Here is a tiny trained network, its code and every weight. The questions are about switching its units off for an input and a class, where a switched-off unit gives its printed mean instead of its output.

import numpy as np


def w(rows, s, z=0):
    codes = np.array(rows[::2]) - 128.0
    scale = np.full(codes.shape[1], s)
    scale[-1] = z or s
    return codes * scale


def f(y):
    return np.maximum(y, 0)


def log_softmax(a):
    a = a - a.max(-1, keepdims=True)
    return a - np.log(np.exp(a).sum(-1, keepdims=True))


def net(x, mask):
    res = np.array(x, float).reshape(1, 7) / 4 @ E
    y = f(res @ A[0][:, :-1].T + A[0][:, -1])
    res = res + np.where(mask, y, B[0][:, -1]) @ B[0][:, :-1]
    return log_softmax(res[-1] @ U[:, :-1].T + U[:, -1])


A, B = {}, {}
E = w([
[130,131,129,128,130,130,130],'x0',
[130,131,130,127,129,128,130],'x1',
[127,128,128,126,129,127,127],'x2',
[186,168,96,163,196,88,80],'x3',
[103,85,188,184,190,144,149],'x4',
[127,130,130,131,127,125,127],'x5',
[164,64,141,102,120,10,190],'x6',
],0.013)
A[0] = w([
[96,174,123,154,118,223,51,73],'n1',
[60,112,159,84,78,162,166,133],'n2',
[52,112,184,105,41,200,166,112],'n3',
[80,95,201,227,204,183,125,3],'n4',
[63,119,143,121,67,171,150,57],'n5',
[156,182,38,81,45,157,83,65],'n6',
[69,194,106,176,138,254,50,53],'n7',
[64,104,155,107,71,178,159,104],'n8',
[190,198,92,187,226,129,48,125],'n9',
[105,107,180,205,183,187,128,86],'n10',
[152,178,51,107,41,151,83,86],'n11',
],0.0078,0.0023)
B[0] = w([
[148,33,172,137,43,23,171,223],'n1',
[168,133,81,179,138,154,84,192],'n2',
[193,172,52,183,164,188,55,211],'n3',
[34,186,182,25,184,156,157,200],'n4',
[180,169,86,171,172,176,91,177],'n5',
[27,188,191,43,195,145,181,218],'n6',
[198,1,161,176,17,32,200,254],'n7',
[180,156,87,181,145,181,79,188],'n8',
[193,183,48,209,173,219,39,237],'n9',
[47,167,172,29,161,132,177,188],'n10',
[48,167,181,41,185,141,165,208],'n11',
],0.0069,0.011)
U = w([
[183,156,66,206,146,188,33,115],'0',
[167,43,157,148,59,44,190,251],'1',
[12,162,166,49,157,159,147,6],'2',
],0.011,0.0022)

Each question gives the input, the list of numbers given to net, and the class t.
The units are the neurons (one row each of A and B). Each row of codes is followed by its name. A weight is (code - 128) times the scale printed after its matrix; where a second scale follows, it is the last column's (A, B and U).
mask holds one flag per neuron, in row order. A switched-off neuron (its flag False) gives its mean, the last column of its row in B, instead of its output. The means were averaged over made-up inputs and are rounded, as every weight is.
A unit's drop is (log p(t) with every unit on - log p(t) with that unit switched off) / (log p(t) with every unit on - log p(t) with every unit switched off).
The circuit of an input: a set's keep is (log p(t) with only the set's units on - log p(t) with every unit switched off) / (log p(t) with every unit on - log p(t) with every unit switched off). Starting from all 11 units, units are removed one at a time, each time the one whose removal leaves the highest keep (on an exact tie, the one counted first), for as long as the keep stays at least 0.8.
circuit, biggest first: the units of the circuit, biggest drop first
k most important neurons: the k neurons with the biggest drops, biggest first
drop of u: that unit's drop, to one decimal
input [7,2,-2,0,2,5,-8], class 1: circuit, biggest first	[n7]
input [5,1,5,-4,0,7,-6], class 1: 2 most important neurons	[n7; n1]
input [5,-6,-5,1,-6,1,4], class 2: 2 most important neurons	[n7; n1]
input [3,3,-4,-1,6,5,4], class 2: 3 most important neurons	[n7; n1; n4]
input [1,-6,-1,1,8,-3,-8], class 1: 3 most important neurons	[n7; n1; n6]
input [5,4,8,6,6,-8,4], class 0: 2 most important neurons	[n9; n6]
input [6,4,6,-2,-2,-6,2], class 0: 4 most important neurons	[n7; n1; n4; n6]
input [4,4,-3,-5,0,-6,5], class 0: 2 most important neurons	[n7; n1]
input [-2,2,5,5,7,-7,-4], class 2: 2 most important neurons	[n4; n10]
input [-5,-1,-7,-4,4,4,-8], class 1: 2 most important neurons	[n7; n1]
input [-8,6,-1,0,-3,7,1], class 2: circuit, biggest first	[n7; n9]
input [-3,-8,-2,5,-7,-2,1], class 2: 2 most important neurons	[n6; n11]
input [-3,-5,-6,-8,0,0,-7], class 0: drop of n5	0.2
input [-4,8,5,2,4,-4,-1], class 2: circuit, biggest first	[n4]
input [-6,-1,2,1,6,-7,5], class 2: drop of n11	-0.1
input [-3,5,7,-5,-1,4,-7], class 1: drop of n7	1.1
